Each new row is followed by its nearest point in the smallest flat space through zero that holds the last named rows:
Temeb (3 x 11):
[[ 11.4  13.6  10.7   4.5  22.7   4.6  28.9   2.2  10.7   8.4  26.4]
 [ 25.7  13.3  -8.3  -8.6   7.2  11.9  33.7 -21.2  24.1   4.0  29.2]
 [  3.3   5.0 -10.7   8.2   5.7  24.0  22.2 -11.1  26.2   5.1  15.4]]
New rows:
[ 26.4 -16.2  -9.0 -25.7 -19.7 -10.7   1.7   0.2  10.4  -2.9 -22.7] -> [ 13.4  -2.8 -11.7 -19.1 -18.6  -8.7  -8.3 -16.6  -3.4  -7.5  -5.9]
[ 16.9  17.8   9.1  -9.6  12.0   6.1   4.9  18.9 -18.9 -43.7  -6.3] -> [  6.8   3.7  10.2  -6.5   5.0 -14.3   0.1   4.9 -11.3  -0.2   3.5]

Sefe (2 x 11):
[[ -2.1  40.9 -26.7  -2.1  21.6  16.7   8.8  19.9  -7.9 -26.7 -34.2]
 [ -3.5  34.5 -20.0   1.4  25.3  10.8   3.1  18.2 -13.5 -20.1 -14.6]]
New rows:
[ 12.7 -11.6   5.4   5.1   7.6  27.0  11.2   9.5  17.9 -10.9 -46.5] -> [  3.5   6.7 -10.0  -7.4 -12.2  10.1  11.1   0.1  13.9  -9.8 -37.4]
[ 24.6   7.9   6.0  31.8 -13.7  -6.0  -9.3   1.8  22.4   1.7 -27.3] -> [  2.7  -3.0  -1.8  -4.6 -12.2   3.7   5.8  -3.6  10.8  -1.7 -18.8]

mam (2 x 11):
[[  1.4  13.5  31.9  -7.8 -34.3 -34.3 -10.4  -7.8  29.6  -0.5   9.2]
 [  0.9  12.0  25.9  -9.4 -28.8 -30.9 -11.8  -8.0  27.5   1.0   6.4]]
New rows:
[ -1.7 -25.8  45.0   4.4 -11.5   7.9 -12.9 -25.3   0.1  16.9   4.1] -> [  1.0   4.1  14.0   1.9 -13.4  -9.8   1.2  -0.6   7.0  -2.6   5.9]
[  8.9 -12.4 -15.5   9.7  55.5  11.1 -20.1  -9.0   3.2  -3.6  -7.3] -> [ -2.4  -7.0 -28.7  -8.2  26.1  15.7  -7.3  -1.3  -9.4   7.4 -13.6]

patun (5 x 11):
[[ 14.6   3.9  14.2  -6.4  -9.2  -6.0  10.5  -0.1   4.8  -9.8 -34.8]
 [ 29.1 -33.5  46.6   0.8  -7.7  -0.8  38.8 -16.7   7.3 -22.0   9.8]
 [  6.3  -6.4  20.9 -10.5   4.4 -26.8  37.3  -9.9   4.9 -11.1 -20.7]
 [-21.2   2.9  -6.9 -10.8  -0.2 -23.5  22.3  -0.8  10.1   0.9 -14.7]
 [ -3.9 -13.4  14.7  -9.9 -25.3 -12.0  33.6  -1.4  23.1 -12.8 -27.5]]
New rows:
[-21.6 -20.9  26.7  -1.9  29.4 -17.3   1.2  47.8  14.0   2.7   0.1] -> [ -6.4  -8.6  -4.0  -0.1   3.8 -15.7  13.5  -0.5  -0.1   3.0   3.3]
[-17.2  13.7  37.3  -6.5  17.5  17.3 -19.1   2.8  15.3  10.7   9.7] -> [ -7.7  20.2  12.3  -8.9   8.0  21.3  -8.0 -11.4   4.5  -7.7  13.6]
[  9.1  10.5   7.8 -21.6   6.4 -16.8  24.0  21.0 -27.6  -5.9 -33.7] -> [ 12.9   9.6   5.5  -6.9  10.0 -25.4  12.9  -0.4  -7.3  -2.6 -36.7]

feb (2 x 11):
[[ 23.2  10.0  -9.9   7.5   3.7  20.7  18.7  21.8   2.3  12.2  -8.6]
 [ 11.8   2.7  -5.4  16.4  20.7 -22.1 -16.7  -1.8 -15.4  18.7  -9.6]]
New rows:
[ 30.6  40.8  -2.3  21.2 -12.4  17.9  18.6  -5.3 -28.5  27.1  -4.9] -> [ 26.2  10.4 -11.3  13.1  11.1  11.4  11.5  19.9  -3.5  18.4 -11.6]
[ 12.6 -28.7   9.3  11.5   0.7  -7.8  23.0  20.3  19.5  31.2 -25.3] -> [16.2  6.5 -7.0  7.9  6.6  7.6  7.5 12.5 -1.9 11.2 -7.1]
[-31.8 -14.5  -5.3  15.1  22.1 -10.9   6.8 -32.8  -0.8   7.8 -12.4] -> [ -8.7  -4.6   3.6   1.5   5.0 -18.9 -16.0 -12.6  -6.5  -0.3   1.4]

dod (5 x 11):
[[ 15.3  15.2  -9.4   5.9   7.3  18.4 -20.7  18.5  -0.4  15.8  -5.8]
 [ 13.0   3.1  34.5 -48.8 -23.0 -16.5   3.6  -4.8 -37.5 -28.4   7.7]
 [-31.0 -18.1   0.1  34.5   4.7  17.9  48.1 -21.2  20.3  18.8   0.0]
 [  3.8 -12.2 -60.5 -40.5 -24.3 -13.9 -24.3   9.7  -0.3  -9.2  28.8]
 [ 14.0   6.2   8.6 -22.1 -22.7   1.7   6.7  -3.3 -23.0 -13.0   1.1]]
New rows:
[ -3.7  12.9   7.3 -22.3 -18.0  -0.1  23.3 -18.8 -28.4  20.1 -25.0] -> [  6.5   4.2  15.4  -9.9 -18.8  14.0  22.7  -7.3 -19.5  -2.5  -1.1]
[-29.9  -2.1   6.3  28.2  13.2 -22.1  -5.5 -47.3  23.0  -6.2  -4.0] -> [-21.0 -14.2   5.4  30.2  14.9 -27.4  10.0 -19.7  24.9 -12.9  -8.8]
[ -8.5   5.1 -44.4  10.6   2.8  18.2 -12.2   9.1 -13.5   0.7   4.5] -> [  5.8   2.0 -36.5   3.8  -6.5  13.1  -9.6   8.8   7.4  11.4   4.1]

fipuf (5 x 11):
[[ 15.1 -10.0  24.6  13.0  -3.6  -9.3  18.3  18.9  11.6  -4.1  17.8]
 [-15.4 -16.2   7.2 -12.8  14.2   8.5 -36.6   0.1 -27.8  -1.5  53.4]
 [ 19.4 -35.0  10.0 -30.7   9.4   1.2  11.1 -16.0   5.9   7.7  -4.4]
 [-31.0 -14.1   9.0  10.7 -14.1   7.6   6.5  -5.9   8.2  -8.1 -13.5]
 [ -0.6  38.6  21.5  -9.1   2.1  18.1  21.3  32.0 -24.9  34.9  -3.2]]
New rows:
[ -2.0   9.8   0.1 -34.3  12.9 -17.6 -16.2  12.5 -19.1 -15.1  14.3] -> [  7.1   3.9  -5.1 -12.1  12.0   1.5 -17.0   0.4 -15.6   5.4  20.2]
[  9.9  11.7  12.4 -15.0  -5.0  -6.9  29.7   1.8  34.1 -14.3 -17.9] -> [ 16.3  -3.0   6.6   4.2  -6.8  -6.9  27.5   2.3  19.7   1.0 -23.3]

nidug (4 x 11):
[[ 27.6  36.1   2.1  -2.7  -9.1 -27.1  17.7  40.4  10.5  47.9  -8.6]
 [-14.1  -2.9   3.4  33.9 -29.9 -27.1  11.3  31.5 -15.9  28.8 -25.0]
 [  5.6  13.5  13.2  24.6 -15.8 -32.0  10.3  31.9 -10.2  34.0  -4.3]
 [  9.1   9.0   3.0  23.6 -54.4 -41.0  26.6  21.2  12.1  29.0 -24.0]]
New rows:
[-16.9  -1.7 -50.9  26.0 -19.7  -2.4 -10.5 -33.5  15.1   8.9  -3.0] -> [-10.7 -14.1 -10.7   2.2 -22.5   3.2   5.6 -11.1   7.5 -11.6 -18.0]
[  3.7 -19.5  -8.1   7.7 -24.6 -29.3  -6.6  -7.6   5.1   0.2 -25.9] -> [ -6.0  -9.1  -3.1  12.2 -30.9 -11.5  10.3  -3.1   5.8  -1.5 -15.8]
[ 19.7   3.1  27.1  -2.9   9.7 -10.0  22.4  19.9  27.6  33.7 -24.6] -> [ 17.2  21.3  -1.6  -5.1  -7.2 -14.0  11.6  21.6  10.0  26.6  -7.4]

Vunag (2 x 11):
[[-19.6  27.9   2.2 -22.9   3.5   9.0  -5.6  12.5  -7.7   8.0  -5.4]
 [-37.5  57.3   1.7 -39.9   5.5  18.6 -10.4  26.8  -6.6  12.3 -18.3]]
New rows:
[ 21.2  -9.1   3.1  -0.9  26.9   4.8   1.6  -7.2 -29.9   5.2  47.4] -> [  5.0 -22.2   9.2  -9.4   3.8  -7.6   0.2 -14.3 -29.6   9.6  32.2]
[ 12.1  -2.0 -11.1 -33.0 -16.5 -38.5  10.3   5.0 -13.7  13.1  24.0] -> [ -1.4  -7.8   6.4 -11.4   3.2  -2.8  -1.2  -6.3 -20.9   8.1  19.5]

tilov (4 x 11):
[[ 14.0  13.2  15.4  25.2 -12.2  10.9 -12.1  -7.5   6.5  12.1   6.0]
 [ -1.8  26.8  26.8  34.0   7.2 -10.8  -8.0 -17.1  27.2 -16.5   9.3]
 [-12.3  -6.2 -32.4  -5.6  -4.0  20.4 -30.3  11.4  -2.7  52.3  25.7]
 [-17.7  14.1  41.3  -5.4  -8.0  -0.9  34.4  16.8 -24.5 -14.2 -21.9]]
New rows:
[ -2.3   8.6 -26.6 -24.0 -46.7  17.4  15.3   0.6  -6.4 -15.1  12.6] -> [  6.0 -11.4  -8.0 -12.5  -6.6   6.5   4.9   6.5 -13.5   6.4  -6.7]
[ 16.6  26.7 -13.3 -10.6 -19.4  32.5   4.7   2.6 -26.7  26.5   0.8] -> [ 10.1  -3.7   1.5  -1.0 -21.4  23.1  -3.1  11.1 -20.5  30.5  -2.1]
[ 14.1 -11.4 -33.1 -27.4  -3.4  -0.3  -4.3 -23.0  14.5 -25.6   8.5] -> [ 17.4 -21.8 -30.9 -12.2  11.0 -11.0  -5.3 -12.4  11.1 -16.2  -1.0]

kubu (5 x 11):
[[ 12.0  38.3 -28.7  31.6  13.4  15.6  -1.4   0.5 -54.3  -1.6  -7.2]
 [ 12.3  -0.4  -7.4  10.9 -22.1 -32.8 -25.7 -30.0  12.3  43.2  -2.1]
 [  8.3  15.2  25.5  39.8  -0.3 -24.2  21.7 -20.1 -33.2   0.8   8.7]
 [-20.7  -4.8 -11.1 -12.7   2.3   2.4  21.3  18.5   9.6  12.5  -8.1]
 [ 10.6 -20.2   1.7  -3.7   2.1   5.8  -8.1  -2.7  26.1   1.1 -32.5]]
New rows:
[ -4.5 -11.7 -15.0  16.7  27.7 -14.0  -2.2 -20.1  33.5  -4.7 -11.3] -> [  6.8 -11.9   3.3   2.7  -1.0  -3.3  -2.4  -5.8  15.1   6.8 -20.4]
[-12.5 -35.2 -13.8  27.4 -16.0 -24.4  30.4  -9.2  -1.8  13.2  10.6] -> [-11.4  -2.7  10.0  10.3  -7.0 -25.0  24.4  -5.1   2.3  23.3  -0.8]
[ 28.5  20.5  22.0 -18.9 -27.5  14.7  14.3   0.1 -23.0  40.1   6.0] -> [ -2.0   9.3  -3.9   7.6  -5.4 -11.5   1.1  -5.9  -9.9  13.3   8.8]

Les (5 x 11):
[[ 12.5   9.0  13.0 -10.8  11.5   8.1  16.3   8.7  26.2 -14.3  -9.3]
 [-17.1 -15.3  30.9 -12.4  32.4 -31.8  12.9  -3.8  27.6  27.8 -31.3]
 [-31.4   9.5   5.5 -19.3  18.9 -26.3 -23.7 -18.2  -9.0  49.7 -13.5]
 [-18.4 -36.9  -2.7  22.4 -10.9 -20.2 -41.1 -20.3 -33.6  11.9  10.1]
 [-37.2 -20.9 -13.7  -0.9  14.7 -51.3   3.0  -4.4  -8.7  35.0 -14.2]]
New rows:
[ 31.4  -0.5  -4.5 -23.3 -28.2  -1.4   4.0   8.6  24.0  18.5  -6.6] -> [ 6.0 11.2  4.4 -4.4  0.9  9.5 13.4  4.5  7.3  2.3 -2.9]
[-17.2 -16.8  11.3  -1.8   8.9   9.9   7.8 -11.1  25.4  12.0 -29.3] -> [ -2.7  -9.3  23.2  -2.4  13.4  -8.0   8.7  -2.2  15.1  12.7 -15.3]

selub (5 x 11):
[[-39.9 -20.8  -4.2  -3.4  -6.1   0.3  -2.8 -18.6 -25.2   8.5 -14.5]
 [-76.6  -7.4  -4.4 -14.3   4.9  -8.9  20.4 -24.3 -25.7 -15.6   2.4]
 [ -7.8 -19.5 -20.4  19.9   3.5  26.0  -2.7 -28.8 -14.2  23.0 -25.2]
 [-35.0 -25.5 -11.1   1.2   0.6  21.1   8.9  -2.0 -40.2   1.5  -6.6]
 [-17.2 -23.4 -16.4   8.6   2.7  29.5   9.3  -1.7 -27.7   6.9  -6.5]]
New rows:
[  1.0  -1.8   5.4 -31.4   3.5   6.7 -50.6 -12.0  16.0 -23.3  -1.3] -> [  2.4   3.3  10.7  -6.5  -7.9 -18.6 -12.7  -2.2   6.7   3.1  -4.0]
[ 41.0 -26.5   0.0 -21.4 -13.3  25.1  -6.4   7.9  11.0   5.3  17.7] -> [ 28.5 -18.2  -4.0   0.0 -13.8  16.1  -4.0  27.4  14.9  14.0   9.1]
[-18.2 -46.1   8.6 -25.6   9.1  33.0 -25.8  -3.1 -16.7  18.1 -10.4] -> [-17.8 -37.7  -6.4  -1.9 -16.9  14.5  -9.1   3.3 -24.0  20.3 -11.9]

Kir (2 x 11):
[[ 28.7 -13.8 -29.3 -21.2   9.6  -7.2 -13.0 -15.5  26.9  -2.9 -19.9]
 [ 24.4  12.8 -29.6 -36.7 -11.4 -15.9 -13.3  12.6 -17.9 -15.4 -18.2]]
New rows:
[-17.9  13.2  31.7  39.9   2.2  31.3  13.2 -10.0  22.4  25.6  19.1] -> [-27.2 -10.1  32.2  37.8   9.4  16.1  14.5  -9.7  13.0  15.0  20.1]
[ 29.6  16.7 -19.8 -11.0   0.6 -14.8  -3.1  31.6 -24.2 -22.2 -13.6] -> [ 14.3  15.6 -18.9 -27.6 -13.1 -12.5  -8.5  15.9 -23.9 -13.3 -11.1]

didil (4 x 11):
[[ 19.8  -1.4  36.0  -1.8 -10.5   7.6 -31.3  11.2  -4.6  -2.0  20.7]
 [ 19.6 -25.0  32.5   7.7 -17.2   6.1 -33.7  26.5  -2.7 -10.0  12.9]
 [ 23.3 -20.5  46.2  -3.1 -18.4  16.4 -41.7  20.5  -8.1  -6.2  19.7]
 [ 32.4  13.5  27.2   7.7   1.4 -14.5 -13.6  13.7  -7.1  -3.3   4.2]]
New rows:
[ 33.6  15.5   3.5  29.8  34.7  -1.6  14.3  -0.7  12.0 -14.0 -18.1] -> [ 23.0  16.8   0.2  12.0  11.7 -26.0  12.9   7.9  -5.1  -2.9 -15.9]
[  3.2   8.8   4.1 -19.0  20.1 -16.6 -20.3  -8.5  -6.8 -32.3   9.1] -> [ 8.5 12.1  9.6 -1.2  1.9 -2.7 -4.7 -1.5 -2.0  2.0  6.1]
